Moves between states:
x937 o x267
x937 p x581
x937 b x196
x937 q x607
x937 z x498
x937 u x426
x413 o x362
x413 p x109
x413 b x390
x413 q x184
x413 z x121
x413 u x17
x866 o x947
x866 p x682
x866 b x563
x866 q x288
x866 z x641
x866 u x58
x267 o x923
x267 p x397
x267 b x498
x267 q x668
x267 z x876
x267 u x607
x989 o x291
x989 p x641
x989 b x58
x989 q x388
x989 z x288
x989 u x618
x17 o x184
x17 p x771
x17 b x413
x17 q x449
x17 z x362
x17 u x203
x548 o x180
x548 p x171
x548 b x485
x548 q x795
x548 z x274
x548 u x215
x109 o x19
x109 p x460
x109 b x153
x109 q x467
x109 z x310
x109 u x771
x324 o x75
x324 p x43
x324 b x631
x324 q x553
x324 z x578
x324 u x885
x449 o x153
x449 p x977
x449 b x184
x449 q x109
x449 z x817
x449 u x410
x171 o x324
x171 p x711
x171 b x702
x171 q x885
x171 z x631
x171 u x468
x446 o x339
x446 p x267
x446 b x211
x446 q x965
x446 z x796
x446 u x67
x388 o x682
x388 p x42
x388 b x291
x388 q x842
x388 z x309
x388 u x683
x292 o x698
x292 p x481
x292 b x668
x292 q x397
x292 z x418
x292 u x581
x322 o x58
x322 p x683
x322 b x68
x322 q x989
x322 z x866
x322 u x963
x509 o x618
x509 p x866
x509 b x963
x509 q x936
x509 z x989
x509 u x820
x827 o x830
x827 p x67
x827 b x711
x827 q x578
x827 z x43
x827 u x631
x668 o x418
x668 p x238
x668 b x923
x668 q x698
x668 z x337
x668 u x292
x977 o x504
x977 p x386
x977 b x467
x977 q x460
x977 z x159
x977 u x739
x817 o x252
x817 p x159
x817 b x739
x817 q x310
x817 z x460
x817 u x153
x97 o x534
x97 p x180
x97 b x869
x97 q x220
x97 z x968
x97 u x615
x965 o x476
x965 p x668
x965 b x339
x965 q x498
x965 z x581
x965 u x196
x607 o x668
x607 p x933
x607 b x267
x607 q x292
x607 z x923
x607 u x796
x68 o x866
x68 p x388
x68 b x65
x68 q x58
x68 z x563
x68 u x322
x771 o x467
x771 p x252
x771 b x109
x771 q x977
x771 z x19
x771 u x121
x19 o x419
x19 p x802
x19 b x310
x19 q x159
x19 z x386
x19 u x467
x485 o x274
x485 p x702
x485 b x220
x485 q x180
x485 z x468
x485 u x548
x842 o x17
x842 p x863
x842 b x682
x842 q x203
x842 z x413
x842 u x641
x410 o x109
x410 p x739
x410 b x449
x410 q x771
x410 z x153
x410 u x863
x885 o x553
x885 p x830
x885 b x324
x885 q x920
x885 z x75
x885 u x593
x291 o x309
x291 p x203
x291 b x288
x291 q x682
x291 z x7
x291 u x388
x211 o x796
x211 p x498
x211 b x426
x211 q x339
x211 z x607
x211 u x446
x274 o x593
x274 p x631
x274 b x468
x274 q x645
x274 z x885
x274 u x180
x863 o x771
x863 p x817
x863 b x410
x863 q x121
x863 z x109
x863 u x390
x309 o x390
x309 p x449
x309 b x7
x309 q x413
x309 z x863
x309 u x682
x418 o x963
x418 p x65
x418 b x337
x418 q x509
x418 z x322
x418 u x698
x739 o x460
x739 p x419
x739 b x977
x739 q x252
x739 z x504
x739 u x817
x618 o x388
x618 p x947
x618 b x989
x618 q x683
x618 z x291
x618 u x936
x196 o x498
x196 p x292
x196 b x965
x196 q x267
x196 z x476
x196 u x937
x215 o x795
x215 p x468
x215 b x548
x215 q x968
x215 z x180
x215 u x869
x238 o x65
x238 p x989
x238 b x820
x238 q x68
x238 z x936
x238 u x481
x203 o x449
x203 p x121
x203 b x17
x203 q x410
x203 z x184
x203 u x42
x481 o x68
x481 p x618
x481 b x238
x481 q x322
x481 z x65
x481 u x337
x615 o x220
x615 p x795
x615 b x97
x615 q x485
x615 z x534
x615 u x519
x631 o x578
x631 p x930
x631 b x827
x631 q x75
x631 z x830
x631 u x324
x288 o x7
x288 p x17
x288 b x947
x288 q x309
x288 z x42
x288 u x291
x563 o x641
x563 p x309
x563 b x683
x563 q x947
x563 z x842
x563 u x866
x43 o x937
x43 p x339
x43 b x930
x43 q x426
x43 z x196
x43 u x830
x67 o x965
x67 p x607
x67 b x446
x67 q x196
x67 z x339
x67 u x930
x682 o x413
x682 p x410
x682 b x309
x682 q x17
x682 z x390
x682 u x842
x153 o x310
x153 p x504
x153 b x817
x153 q x19
x153 z x252
x153 u x109
x930 o x196
x930 p x796
x930 b x67
x930 q x937
x930 z x965
x930 u x43
x923 o x337
x923 p x820
x923 b x876
x923 q x418
x923 z x481
x923 u x668
x180 o x645
x180 p x324
x180 b x274
x180 q x177
x180 z x593
x180 u x795
x397 o x820
x397 p x322
x397 b x698
x397 q x238
x397 z x509
x397 u x933
x968 o x702
x968 p x593
x968 b x795
x968 q x171
x968 z x177
x968 u x534
x42 o x410
x42 p x362
x42 b x203
x42 q x863
x42 z x449
x42 u x7
x947 o x42
x947 p x413
x947 b x641
x947 q x7
x947 z x203
x947 u x288
x65 o x563
x65 p x291
x65 b x936
x65 q x866
x65 z x683
x65 u x68
x337 o x322
x337 p x936
x337 b x481
x337 q x963
x337 z x68
x337 u x418
x460 o x802
x460 p x97
x460 b x504
x460 q x212
x460 z x519
x460 u x252
x830 o x426
x830 p x965
x830 b x43
x830 q x211
x830 z x937
x830 u x578
x390 o x121
x390 p x153
x390 b x863
x390 q x362
x390 z x771
x390 u x413
x581 o x397
x581 p x337
x581 b x292
x581 q x933
x581 z x698
x581 u x476
x75 o x446
x75 p x937
x75 b x578
x75 q x67
x75 z x211
x75 u x553
x795 o x177
x795 p x885
x795 b x180
x795 q x702
x795 z x645
x795 u x968
x362 o x739
x362 p x19
x362 b x121
x362 q x817
x362 z x977
x362 u x184
x876 o x481
x876 p x509
x876 b x933
x876 q x337
x876 z x238
x876 u x923
x641 o x203
x641 p x390
x641 b x842
x641 q x42
x641 z x17
x641 u x947
x386 o x869
x386 p x485
x386 b x212
x386 q x97
x386 z x215
x386 u x419
x519 o x485
x519 p x968
x519 b x615
x519 q x548
x519 z x220
x519 u x802
x553 o x67
x553 p x426
x553 b x75
x553 q x930
x553 z x446
x553 u x920
x593 o x920
x593 p x578
x593 b x885
x593 q x711
x593 z x553
x593 u x645
x645 o x711
x645 p x75
x645 b x593
x645 q x827
x645 z x920
x645 u x177
x339 o x581
x339 p x923
x339 b x796
x339 q x476
x339 z x292
x339 u x965
x498 o x876
x498 p x698
x498 b x476
x498 q x923
x498 z x933
x498 u x267
x177 o x827
x177 p x553
x177 b x645
x177 q x631
x177 z x711
x177 u x702
x310 o x386
x310 p x519
x310 b x252
x310 q x419
x310 z x212
x310 u x19
x820 o x936
x820 p x58
x820 b x509
x820 q x65
x820 z x618
x820 u x238
x869 o x968
x869 p x274
x869 b x215
x869 q x534
x869 z x795
x869 u x97
x711 o x43
x711 p x446
x711 b x920
x711 q x830
x711 z x930
x711 u x827
x802 o x548
x802 p x534
x802 b x519
x802 q x215
x802 z x485
x802 u x212
x702 o x631
x702 p x920
x702 b x177
x702 q x324
x702 z x827
x702 u x171
x7 o x863
x7 p x184
x7 b x42
x7 q x390
x7 z x410
x7 u x309
x159 o x615
x159 p x215
x159 b x419
x159 q x519
x159 z x97
x159 u x504
x58 o x288
x58 p x842
x58 b x866
x58 q x291
x58 z x947
x58 u x989
x963 o x989
x963 p x563
x963 b x322
x963 q x618
x963 z x58
x963 u x509
x504 o x519
x504 p x869
x504 b x159
x504 q x802
x504 z x615
x504 u x460
x578 o x211
x578 p x196
x578 b x830
x578 q x446
x578 z x426
x578 u x75
x936 o x683
x936 p x288
x936 b x618
x936 q x563
x936 z x388
x936 u x65
x212 o x215
x212 p x220
x212 b x802
x212 q x869
x212 z x548
x212 u x386
x534 o x171
x534 p x645
x534 b x968
x534 q x468
x534 z x702
x534 u x220
x683 o x842
x683 p x7
x683 b x388
x683 q x641
x683 z x682
x683 u x563
x920 o x930
x920 p x211
x920 b x553
x920 q x43
x920 z x67
x920 u x711
x796 o x292
x796 p x876
x796 b x607
x796 q x581
x796 z x668
x796 u x339
x426 o x607
x426 p x476
x426 b x937
x426 q x796
x426 z x267
x426 u x211
x933 o x238
x933 p x963
x933 b x397
x933 q x481
x933 z x820
x933 u x876
x220 o x468
x220 p x177
x220 b x534
x220 q x274
x220 z x171
x220 u x485
x121 o x977
x121 p x310
x121 b x771
x121 q x739
x121 z x467
x121 u x362
x419 o x97
x419 p x548
x419 b x386
x419 q x615
x419 z x869
x419 u x159
x184 o x817
x184 p x467
x184 b x362
x184 q x153
x184 z x739
x184 u x449
x252 o x212
x252 p x615
x252 b x460
x252 q x386
x252 z x802
x252 u x310
x698 o x509
x698 p x68
x698 b x418
x698 q x820
x698 z x963
x698 u x397
x467 o x159
x467 p x212
x467 b x19
x467 q x504
x467 z x419
x467 u x977
x468 o x885
x468 p x827
x468 b x171
x468 q x593
x468 z x324
x468 u x274
x476 o x933
x476 p x418
x476 b x581
x476 q x876
x476 z x397
x476 u x498

In the rows, zero is written as 62.

The rows follow the links: the fewer symbols apart two states are, the more alike their rows tend to be.

State, then a row for it; each showing differs a little:
x171: 29 104 52 61 82 78 49 62 79 74 39 50 84 35 56 89 63 53 58 67 60 70 60 67 57 40 72 53 50 80 60 57 16 61 41 60 84 56 70 79 61 64 54 86 71 95 80 40 51 56 81 74 50
x645: 40 93 61 77 73 77 38 57 89 95 52 51 69 28 39 87 69 52 48 74 37 67 76 49 47 54 94 51 56 66 69 65 45 68 34 68 96 63 72 84 68 62 63 78 74 92 73 29 49 64 88 72 58
x930: 34 66 63 24 88 74 75 83 54 61 41 54 97 26 51 78 71 41 44 75 56 57 42 71 56 52 68 51 49 100 61 27 32 54 53 87 57 59 57 55 65 55 45 70 75 85 75 57 53 58 82 49 51
x413: 74 65 51 55 58 55 71 56 45 29 63 70 63 107 97 50 44 79 88 42 95 58 42 82 89 44 27 70 67 47 51 74 47 56 92 32 45 55 62 54 51 63 59 67 48 51 66 85 71 60 40 76 59
x388: 79 43 49 57 55 64 45 43 47 57 56 58 68 109 75 34 33 76 65 46 42 12 38 56 72 47 65 48 92 41 41 86 89 60 87 50 61 74 70 61 56 52 57 71 68 48 65 51 68 71 52 70 65
x563: 74 42 46 37 61 67 59 53 37 45 50 60 80 109 81 35 34 71 67 47 49 12 24 69 77 40 57 50 85 51 39 71 74 53 95 52 49 69 63 53 54 52 50 74 69 51 72 58 66 68 51 66 59
x876: 53 33 57 13 81 71 82 80 36 48 45 57 100 63 58 49 56 50 45 65 47 27 25 72 66 51 62 47 67 86 47 33 63 51 79 87 44 69 54 44 61 47 43 68 73 64 71 64 58 63 71 46 57
x153: 83 78 61 108 41 56 39 37 81 74 79 67 26 87 69 60 53 82 80 51 69 74 90 47 65 68 62 73 70 26 68 101 79 73 59 33 79 63 75 79 60 70 82 60 56 53 54 59 72 66 49 81 73
x468: 26 103 55 54 84 78 56 68 78 68 37 52 85 32 61 91 63 53 60 64 70 75 59 70 62 40 67 57 45 81 64 52 8 59 45 59 77 52 70 75 61 63 54 85 66 101 82 46 50 53 80 74 50
x212: 47 108 48 89 65 71 32 40 87 77 49 52 62 67 67 80 47 71 75 53 63 63 72 57 66 35 70 57 62 47 61 93 31 66 51 33 93 57 79 87 59 67 66 84 66 84 77 37 58 60 63 93 60
x310: 61 98 62 83 61 53 69 58 71 43 68 72 49 74 85 74 66 72 93 52 115 99 76 78 82 57 32 84 45 56 71 70 23 63 68 33 59 46 64 69 53 77 69 60 41 66 62 82 67 54 46 83 62
x362: 71 85 43 87 55 67 28 35 71 68 59 61 52 100 80 56 33 83 81 43 57 40 60 55 70 40 64 55 81 27 50 104 62 67 73 27 77 68 81 80 54 63 71 78 61 63 70 45 69 69 52 90 63
x830: 35 64 69 27 86 68 86 89 56 55 48 59 91 22 51 79 84 41 47 76 71 76 52 74 59 63 59 61 42 103 69 20 30 57 53 90 50 54 51 52 64 61 51 64 63 79 70 69 52 55 79 48 53
x802: 51 109 51 96 63 71 27 38 89 86 55 54 49 61 63 83 51 71 74 55 60 66 77 51 62 44 77 56 65 41 63 93 39 68 45 35 97 59 81 91 63 69 70 82 65 83 71 35 58 64 67 92 61
x410: 65 80 45 66 60 64 47 42 54 46 49 62 65 109 90 51 30 81 84 38 76 38 40 72 81 28 45 61 73 40 46 87 42 58 84 25 62 62 74 68 51 61 60 80 56 61 75 62 69 61 47 88 58
x7: 92 41 66 76 41 45 74 55 50 40 85 77 37 99 83 41 61 80 83 53 89 69 70 68 76 76 36 78 70 38 67 76 88 65 84 46 41 62 61 53 57 70 73 42 46 33 47 92 79 65 36 62 70
x869: 60 97 65 108 55 58 41 46 96 89 75 64 31 42 53 83 74 67 72 66 69 99 100 46 52 75 74 73 55 47 82 87 59 71 36 47 90 57 72 84 66 76 79 62 56 71 54 53 60 63 64 75 67
x460: 51 104 53 73 69 62 63 58 69 46 52 65 59 74 85 82 55 70 90 48 103 84 64 82 82 37 37 73 47 58 66 72 9 61 68 30 64 47 68 71 52 71 65 74 50 77 76 72 62 54 55 89 55
x390: 70 71 47 54 58 61 64 53 49 33 56 66 68 110 95 49 38 78 89 39 89 48 40 82 87 36 33 66 69 48 48 77 38 54 90 28 47 58 65 58 48 62 59 73 51 58 72 77 69 59 43 80 57
x446: 36 61 62 32 83 82 63 79 57 73 40 49 98 32 44 71 63 43 37 76 38 41 42 64 52 48 82 45 57 93 53 37 45 57 52 88 69 66 60 61 64 54 46 78 81 83 78 42 48 59 85 53 53
x17: 81 56 57 57 57 51 76 58 44 28 67 75 56 106 92 46 50 81 89 43 96 63 49 83 88 52 25 75 64 51 54 72 54 60 90 36 37 56 60 51 50 63 62 57 44 45 61 92 74 58 35 71 61
x548: 59 96 74 99 58 56 59 60 91 79 76 68 33 36 55 89 81 63 70 71 84 114 104 56 54 81 61 79 40 57 83 68 47 73 36 55 78 52 64 77 68 80 77 57 51 68 52 65 63 58 64 69 66
x67: 32 64 60 26 89 79 69 80 56 65 38 49 102 31 47 73 68 42 40 73 45 48 41 69 56 48 77 48 55 96 55 30 38 55 51 88 62 65 59 59 65 53 47 74 75 87 76 49 49 61 86 52 51
x419: 43 113 45 76 68 72 41 46 78 63 44 56 69 72 77 80 46 70 81 49 80 65 61 67 74 30 58 59 55 52 59 82 15 62 60 28 83 55 78 84 56 67 64 86 61 84 82 49 58 58 64 96 57
x65: 83 17 68 36 56 51 95 76 32 33 71 73 67 80 72 38 67 64 61 61 73 53 43 74 76 75 38 69 67 67 57 45 84 56 90 78 29 63 48 37 59 57 56 43 53 36 51 91 72 61 49 42 65
x211: 37 59 62 36 80 78 56 73 61 81 42 49 97 32 40 70 66 43 33 74 28 41 43 57 49 50 90 41 63 87 57 41 56 57 50 89 72 71 62 64 67 50 49 77 81 82 76 39 48 63 88 50 56
x817: 81 80 65 108 40 52 46 40 84 71 84 70 21 82 73 63 60 82 86 53 77 83 94 52 65 73 57 76 66 28 72 100 74 70 59 36 76 60 72 77 61 76 81 55 50 52 50 65 74 66 47 80 71
x184: 69 83 44 79 55 68 35 35 67 60 53 60 57 104 82 54 30 81 82 41 62 35 55 61 75 33 58 57 81 31 49 100 56 65 75 22 74 66 76 76 56 59 62 82 62 63 70 45 66 65 50 90 61
x739: 79 83 65 105 45 50 52 46 81 65 83 73 23 79 73 66 65 79 86 52 88 92 95 57 67 75 51 79 64 32 74 95 70 71 60 36 70 59 70 74 61 76 80 50 48 50 48 71 71 64 46 77 70
x977: 78 84 67 105 44 45 57 48 79 60 83 75 28 78 76 65 68 79 88 54 96 99 96 61 70 73 47 85 54 38 72 88 61 70 63 35 66 52 66 73 60 77 82 52 45 53 52 76 70 59 43 78 71

Each walk starts at a row. The symbols on each line, taken left to right, move it on to the next state.
Each answer is a row, close to the row of the state it stands for.
39 60 72 38 83 66 89 90 61 55 53 60 82 21 50 78 88 40 49 79 72 87 60 76 56 69 57 67 38 103 72 19 33 56 50 91 51 51 49 53 67 64 53 57 63 74 65 74 54 54 78 44 53
u u: 44 64 79 51 73 60 89 86 65 62 67 65 70 16 45 81 94 44 49 82 74 99 75 68 52 84 60 71 36 97 80 29 45 63 43 92 55 54 50 55 68 69 62 50 61 70 60 74 55 57 73 43 59
b b u: 43 63 76 44 79 62 92 89 62 59 61 63 74 15 49 81 92 44 49 80 74 95 66 71 55 76 58 69 36 99 74 25 41 60 47 92 54 50 50 54 68 66 56 53 61 72 61 77 53 54 77 42 58
45 115 46 83 67 74 36 45 82 71 48 56 64 69 73 84 45 70 79 47 68 63 65 61 70 33 65 57 59 48 61 86 23 64 54 31 87 57 79 84 58 69 64 89 65 85 77 42 61 60 65 91 56
z z z: 43 89 64 81 66 72 41 57 90 98 58 54 58 25 36 87 72 52 47 74 38 71 81 43 41 65 96 53 56 69 71 67 56 67 31 71 95 66 71 82 73 65 66 72 74 86 67 31 54 64 86 68 60
o u: 52 67 80 70 68 59 77 80 76 78 72 63 52 10 40 84 96 47 48 85 66 102 87 54 46 93 73 70 40 84 82 36 62 66 34 89 67 56 52 64 73 69 70 48 60 70 52 68 58 59 76 47 67
73 29 58 26 64 60 83 71 30 30 57 67 82 95 83 35 49 69 68 52 69 33 26 82 79 53 44 62 72 69 46 49 68 51 94 62 32 64 53 42 51 55 51 62 60 46 68 83 68 65 49 55 60
u u: 80 22 65 31 63 53 91 74 32 29 65 71 73 84 76 35 61 63 63 57 75 48 34 77 77 70 36 67 68 72 53 42 80 55 91 71 27 62 47 36 57 55 53 47 55 38 57 92 70 63 48 48 60
o q: 96 39 63 83 36 52 47 42 59 65 82 69 35 102 71 35 48 82 70 52 49 41 70 50 65 73 64 63 86 28 57 94 113 69 80 50 61 73 67 62 63 63 74 53 62 35 51 63 74 72 45 63 74
48 94 74 85 66 57 73 69 86 64 71 67 46 30 56 93 86 59 71 69 96 120 94 68 60 75 53 80 33 73 85 54 29 69 41 59 73 45 59 68 65 76 73 56 52 75 59 73 59 55 63 69 60
b b b: 34 100 62 62 81 65 73 74 76 58 52 63 74 29 63 93 79 54 69 66 95 103 69 77 65 52 51 72 35 86 75 44 4 58 47 59 68 44 59 69 60 72 57 69 56 87 73 71 54 52 68 69 52
q: 31 102 55 66 79 80 41 61 82 84 41 47 80 34 48 93 62 55 55 67 53 66 65 59 54 41 82 49 55 76 62 62 24 61 39 64 91 59 73 81 64 64 55 84 72 94 79 34 51 59 81 75 52
42 97 68 76 70 60 76 73 80 61 66 66 55 28 60 94 87 56 72 71 97 116 85 74 61 68 48 79 32 77 82 50 20 65 43 60 67 46 58 68 60 75 68 60 52 80 61 76 55 52 66 67 58
q z: 49 78 75 86 64 62 51 64 87 95 65 56 52 14 31 86 86 50 46 82 46 88 95 42 39 79 90 60 51 69 81 59 68 70 26 82 89 64 65 77 73 68 71 57 68 76 58 45 55 63 81 57 67
b b: 52 69 80 78 65 58 70 73 83 88 75 63 50 12 36 86 92 49 45 84 58 99 92 50 43 90 79 69 42 76 85 46 69 71 30 91 74 60 55 68 73 70 68 50 65 70 54 62 56 61 78 48 64
99 39 66 83 38 46 63 49 56 55 88 74 30 100 75 40 57 80 72 55 68 60 74 55 68 81 51 75 77 30 63 87 104 67 79 48 51 66 60 56 58 67 76 44 53 31 45 76 77 70 41 61 73
p b: 68 81 41 70 56 66 38 41 60 53 51 59 65 106 87 54 29 81 81 43 69 37 46 69 81 29 54 58 76 38 45 93 46 61 81 23 68 66 77 72 51 61 59 82 61 63 74 52 68 65 49 90 61
o q u: 75 84 64 99 49 48 65 51 74 53 79 77 31 76 80 72 69 77 92 54 106 104 90 67 72 71 39 82 49 43 77 81 49 70 63 34 60 49 63 70 58 79 77 52 43 54 54 83 71 57 44 79 67
88 42 55 72 45 59 40 42 56 66 69 64 49 106 71 32 38 80 66 50 40 24 57 49 66 60 70 54 92 29 49 92 105 67 79 48 67 76 69 63 59 56 66 63 64 42 58 52 70 72 50 69 67
o u z: 67 76 46 59 61 64 56 49 52 40 53 64 70 110 96 50 36 80 87 38 83 44 41 80 85 29 40 62 71 44 49 81 39 56 87 29 55 58 68 62 48 60 56 79 55 58 74 70 68 61 43 85 56
o p: 55 102 57 78 66 57 65 56 69 43 59 69 55 75 87 78 61 70 90 49 112 92 67 79 81 46 33 78 44 56 68 73 14 62 64 30 61 47 67 69 52 76 65 68 48 70 69 81 63 55 49 86 56
76 26 59 28 63 55 89 75 32 28 61 69 76 90 81 38 54 65 66 55 75 39 32 81 77 59 39 65 69 70 49 42 74 54 94 69 28 62 50 39 54 54 51 55 57 41 61 86 70 62 48 51 60
q p u: 96 39 67 80 39 44 68 51 52 50 86 76 32 98 77 39 59 80 80 52 76 66 73 60 73 81 46 77 73 34 64 81 98 66 81 49 46 64 57 53 57 67 74 43 49 31 43 87 75 67 38 61 72
z z: 79 82 56 104 42 58 35 34 80 76 74 65 29 88 72 60 48 81 80 48 64 65 84 50 64 62 65 65 75 25 65 108 77 71 62 31 81 66 76 80 60 69 78 66 56 57 57 52 67 68 49 84 70
35 101 57 70 76 79 39 57 86 89 45 49 74 28 45 89 64 50 52 70 45 65 71 55 48 45 87 48 59 73 64 66 32 66 34 63 94 61 74 83 68 64 62 84 74 93 75 30 49 60 85 73 56
o u: 53 73 80 81 62 63 59 69 85 93 72 60 48 13 34 84 89 49 47 84 51 93 96 46 41 87 86 64 49 74 84 54 68 70 29 87 80 61 60 73 75 68 70 55 66 71 54 52 55 63 78 53 69
b z: 33 66 64 28 87 71 82 86 54 56 43 58 96 27 53 78 75 41 47 75 63 68 45 75 60 55 61 55 43 103 61 22 29 55 51 87 53 58 52 51 65 59 46 68 69 82 72 65 51 54 81 50 51
78 83 54 102 44 61 29 32 78 75 68 64 37 92 73 58 42 82 80 48 58 54 76 49 66 54 66 60 78 24 58 108 73 70 65 29 85 67 77 81 58 68 74 70 61 57 61 47 69 69 50 86 68
z: 68 91 64 89 56 51 72 57 72 51 76 72 39 74 83 73 67 76 93 53 109 103 83 75 78 66 31 84 46 50 72 75 34 69 65 35 59 47 64 67 55 76 71 55 40 59 58 84 67 57 43 80 66
p b b: 58 104 61 104 55 65 30 42 93 91 67 58 38 54 57 83 63 70 69 60 60 79 94 44 55 59 78 64 61 43 72 91 52 71 38 42 97 62 78 90 66 73 78 73 64 78 61 40 61 64 68 85 67
